Here is a tiny trained network, its code and every weight. The questions are about switching its units off for an input and a class, where a switched-off unit gives its printed mean instead of its output.

import numpy as np


def w(rows, s, z=0):
    codes = np.array(rows[::2]) - 128.0
    scale = np.full(codes.shape[1], s)
    scale[-1] = z or s
    return codes * scale


def norm(h):
    return h / np.sqrt((h * h).mean(-1, keepdims=True) + 1e-5)


def f(y):
    return y / 2 * (1 + np.tanh(0.7978845608 * (y + 0.044715 * y**3)))


def log_softmax(a):
    a = a - a.max(-1, keepdims=True)
    return a - np.log(np.exp(a).sum(-1, keepdims=True))


def net(x, mask):
    res = np.array(x, float).reshape(1, 6) / 4 @ E
    u = 0
    for l in range(4):
        y = f(norm(res) @ A[l][:, :-1].T + A[l][:, -1])
        res = res + np.where(mask[u : u + 3], y, B[l][:, -1]) @ B[l][:, :-1]
        u += 3
    return log_softmax(norm(res)[-1] @ U[:, :-1].T + U[:, -1])


A, B = {}, {}
E = w([
[138,84,150,153,202,104,254,100,140,100],'x0',
[51,59,98,151,134,76,143,157,94,121],'x1',
[129,158,84,153,197,225,80,141,35,139],'x2',
[137,124,167,120,169,84,151,213,124,113],'x3',
[207,116,112,125,65,81,155,143,172,211],'x4',
[190,86,151,173,142,47,103,152,62,141],'x5',
],0.0091)
A[0] = w([
[33,140,103,141,164,3,196,162,173,55,5],'0.n0',
[135,123,135,247,236,73,237,153,39,39,121],'0.n1',
[109,132,151,128,186,67,138,157,209,116,81],'0.n2',
],0.0066,0.0026)
B[0] = w([
[79,127,71,179,199,75,98,99,173,89,193],'0.n0',
[106,102,177,27,146,94,250,197,79,103,254],'0.n1',
[183,129,162,104,165,77,141,78,91,126,155],'0.n2',
],0.012,0.006)
A[1] = w([
[89,176,121,101,50,150,188,47,190,77,58],'1.n0',
[127,200,139,79,188,254,21,100,121,5,182],'1.n1',
[141,113,150,55,46,155,174,183,83,139,254],'1.n2',
],0.0066,0.00067)
B[1] = w([
[161,59,145,171,146,99,178,254,107,110,187],'1.n0',
[43,178,194,178,155,156,39,77,89,177,255],'1.n1',
[208,101,89,142,156,133,151,72,142,148,190],'1.n2',
],0.011,0.0057)
A[2] = w([
[112,121,74,79,87,64,123,127,209,127,18],'2.n0',
[87,99,153,118,155,67,192,136,68,12,254],'2.n1',
[55,102,2,109,129,144,194,115,124,193,156],'2.n2',
],0.0066,0.00083)
B[2] = w([
[112,124,125,112,199,148,112,184,90,134,155],'2.n0',
[137,71,136,52,252,213,182,140,129,44,254],'2.n1',
[73,182,202,132,188,91,125,80,186,131,160],'2.n2',
],0.012,0.007)
A[3] = w([
[184,211,163,40,83,16,186,44,142,175,3],'3.n0',
[94,149,138,88,140,80,131,230,47,96,119],'3.n1',
[55,56,123,208,61,57,124,124,243,2,96],'3.n2',
],0.0056,0.0018)
B[3] = w([
[116,114,110,181,104,229,56,146,154,105,160],'3.n0',
[166,117,114,39,121,4,184,133,170,147,252],'3.n1',
[45,89,149,76,163,87,202,100,190,11,170],'3.n2',
],0.013,0.0024)
U = w([
[231,128,110,112,74,75,151,177,192,146,5],'0',
[81,80,166,57,228,56,255,97,161,2,246],'1',
[19,225,154,232,118,137,62,4,101,149,157],'2',
],0.0095,0.0024)

Each question gives the input, the list of numbers given to net, and the class t.
The units are the neurons (one row each of A and B). Each row of codes is followed by its name. A weight is (code - 128) times the scale printed after its matrix; where a second scale follows, it is the last column's (A, B and U).
mask holds one flag per neuron, layer by layer. A switched-off neuron (its flag False) gives its mean, the last column of its row in B, instead of its output. The means were averaged over made-up inputs and are rounded, as every weight is.
A unit's drop is (log p(t) with every unit on - log p(t) with that unit switched off) / (log p(t) with every unit on - log p(t) with every unit switched off).
The circuit of an input: a set's keep is (log p(t) with only the set's units on - log p(t) with every unit switched off) / (log p(t) with every unit on - log p(t) with every unit switched off). Starting from all 12 units, units are removed one at a time, each time the one whose removal leaves the highest keep (on an exact tie, the one counted first), for as long as the keep stays at least 0.8.
circuit, biggest first: the units of the circuit, biggest drop first
most important unit: the unit with the biggest drop
top k neurons: the k neurons with the biggest drops, biggest first
k most important neurons of layer l: the k neurons of layer l with the biggest drops, biggest first
drop when u is switched off: that unit's drop, to one decimal
input [-2,2,-2,1,-4,-3], class 2: circuit, biggest first : (0.n1, 1.n1)
input [4,-2,8,-8,3,5], class 2: circuit, biggest first : (2.n1)
input [-3,-5,-6,-8,4,-7], class 0: circuit, biggest first : (1.n0, 2.n1)
input [3,-6,0,-4,2,-4], class 2: top 4 neurons : (0.n1, 2.n1, 3.n1, 1.n1)
input [8,-8,3,0,5,-8], class 0: circuit, biggest first : (2.n1, 0.n1, 1.n0, 3.n2)
input [4,-5,0,-8,5,-1], class 0: circuit, biggest first : (1.n0, 2.n1, 0.n1)
input [3,-3,-3,-4,2,6], class 0: top 2 neurons : (0.n0, 1.n1)
input [1,-5,-2,3,-6,-5], class 2: circuit, biggest first : (1.n1, 0.n1)
input [-1,4,-2,-6,7,1], class 0: top 2 neurons : (0.n0, 1.n1)
input [-7,5,-5,-4,3,1], class 0: top 3 neurons : (0.n0, 1.n1, 2.n0)
input [-3,1,-5,-8,4,8], class 0: top 3 neurons : (1.n1, 2.n2, 0.n0)
input [-7,3,-3,-1,-2,7], class 0: 2 most important neurons of layer 0 : (0.n0, 0.n1)
input [0,-8,-4,-6,-4,8], class 2: drop when 0.n1 is switched off : 0.3
input [3,-5,1,-1,6,2], class 0: most important unit : 1.n1
input [-5,2,1,3,2,3], class 0: drop when 1.n1 is switched off : 0.3
